Below are the code and all the weights of a small trained network. Each question names an input and a class and asks about switching units off, where a switched-off unit gives its printed mean instead of its output.

import numpy as np


def w(rows, s, z=0):
    codes = np.array(rows[::2]) - 128.0
    scale = np.full(codes.shape[1], s)
    scale[-1] = z or s
    return codes * scale


def norm(h):
    return h / np.sqrt((h * h).mean(-1, keepdims=True) + 1e-5)


def f(y):
    return y / 2 * (1 + np.tanh(0.7978845608 * (y + 0.044715 * y**3)))


def log_softmax(a):
    a = a - a.max(-1, keepdims=True)
    return a - np.log(np.exp(a).sum(-1, keepdims=True))


def net(x, mask):
    res = np.array(x, float).reshape(1, 3) / 4 @ E
    u = 0
    for l in range(2):
        y = f(norm(res) @ A[l][:, :-1].T + A[l][:, -1])
        res = res + np.where(mask[u : u + 5], y, B[l][:, -1]) @ B[l][:, :-1]
        u += 5
    return log_softmax(norm(res)[-1] @ U[:, :-1].T + U[:, -1])


A, B = {}, {}
E = w([
[8,138,121],'x0',
[181,45,94],'x1',
[146,63,250],'x2',
],0.0025)
A[0] = w([
[123,170,81,255],'0.n0',
[181,104,3,142],'0.n1',
[186,170,67,43],'0.n2',
[223,130,117,157],'0.n3',
[75,25,254,82],'0.n4',
],0.0082,0.0019)
B[0] = w([
[134,220,43,174],'0.n0',
[211,113,178,194],'0.n1',
[146,73,160,149],'0.n2',
[96,161,40,181],'0.n3',
[1,119,86,254],'0.n4',
],0.0039,0.0047)
A[1] = w([
[163,55,2,255],'1.n0',
[99,171,148,180],'1.n1',
[123,67,130,113],'1.n2',
[53,5,160,74],'1.n3',
[194,121,128,117],'1.n4',
],0.0084,0.0041)
B[1] = w([
[98,112,122,255],'1.n0',
[175,88,146,168],'1.n1',
[93,192,139,135],'1.n2',
[158,252,147,204],'1.n3',
[162,184,84,141],'1.n4',
],0.015,0.0058)
U = w([
[87,232,200,218],'0',
[69,52,140,115],'1',
[226,85,210,2],'2',
[166,118,10,172],'3',
],0.014,0.004)

Each question gives the input, the list of numbers given to net, and the class t.
The units are the neurons (one row each of A and B). Each row of codes is followed by its name. A weight is (code - 128) times the scale printed after its matrix; where a second scale follows, it is the last column's (A, B and U).
mask holds one flag per neuron, layer by layer. A switched-off neuron (its flag False) gives its mean, the last column of its row in B, instead of its output. The means were averaged over made-up inputs and are rounded, as every weight is.
A unit's drop is (log p(t) with every unit on - log p(t) with that unit switched off) / (log p(t) with every unit on - log p(t) with every unit switched off).
The circuit of an input: a set's keep is (log p(t) with only the set's units on - log p(t) with every unit switched off) / (log p(t) with every unit on - log p(t) with every unit switched off). Starting from all 10 units, units are removed one at a time, each time the one whose removal leaves the highest keep (on an exact tie, the one counted first), for as long as the keep stays at least 0.8.
units of the circuit, in order: the units of the circuit, biggest drop first
top k neurons: the k neurons with the biggest drops, biggest first
k most important neurons of layer l: the k neurons of layer l with the biggest drops, biggest first
drop when u is switched off: that unit's drop, to one decimal
input [0,-6,-3], class 3: top 3 neurons -> (0.n0; 1.n3; 0.n4)
input [-4,-5,-5], class 3: units of the circuit, in order -> (1.n3)
input [8,4,-7], class 1: units of the circuit, in order -> (1.n3; 1.n4)
input [4,-7,-4], class 1: top 3 neurons -> (1.n3; 1.n4; 0.n1)
input [-6,4,4], class 3: top 2 neurons -> (0.n3; 1.n4)
input [8,-6,1], class 1: top 4 neurons -> (1.n3; 1.n4; 1.n1; 1.n2)
input [-3,-4,3], class 2: 4 most important neurons of layer 1 -> (1.n1; 1.n0; 1.n2; 1.n4)
input [7,-2,-4], class 1: top 2 neurons -> (1.n3; 1.n4)
input [-6,3,2], class 3: top 3 neurons -> (1.n4; 0.n4; 1.n3)
input [2,-1,-7], class 3: units of the circuit, in order -> (1.n3; 0.n4)
input [4,-2,-7], class 3: 2 most important neurons of layer 0 -> (0.n0; 0.n4)
input [1,-8,-2], class 2: top 4 neurons -> (1.n1; 0.n4; 1.n0; 1.n3)
input [-1,8,3], class 0: top 2 neurons -> (1.n3; 0.n0)
input [-4,0,2], class 1: top 2 neurons -> (0.n3; 1.n3)
input [0,-5,0], class 2: top neuron -> (0.n4)
input [0,-7,-6], class 3: top 2 neurons -> (1.n3; 0.n0)
input [3,1,-1], class 1: 2 most important neurons of layer 1 -> (1.n3; 1.n4)
input [1,0,0], class 1: top 2 neurons -> (1.n3; 0.n1)
input [8,-5,-1], class 1: 2 most important neurons of layer 1 -> (1.n3; 1.n1)
input [8,-1,-5], class 1: most important neuron of layer 0 -> (0.n3)
input [-7,-4,0], class 3: top 3 neurons -> (0.n4; 1.n3; 0.n3)
input [6,-6,2], class 1: 2 most important neurons of layer 0 -> (0.n2; 0.n4)
input [-3,-5,-7], class 3: 2 most important neurons of layer 1 -> (1.n3; 1.n2)
input [7,-4,-7], class 1: drop when 1.n4 is switched off -> 0.5
input [-5,5,5], class 0: drop when 0.n0 is switched off -> 0.2
input [-4,-5,-7], class 3: drop when 0.n4 is switched off -> 0.0
input [-6,-3,-3], class 3: drop when 0.n4 is switched off -> 0.1
input [7,0,-2], class 1: top neuron -> (1.n3)
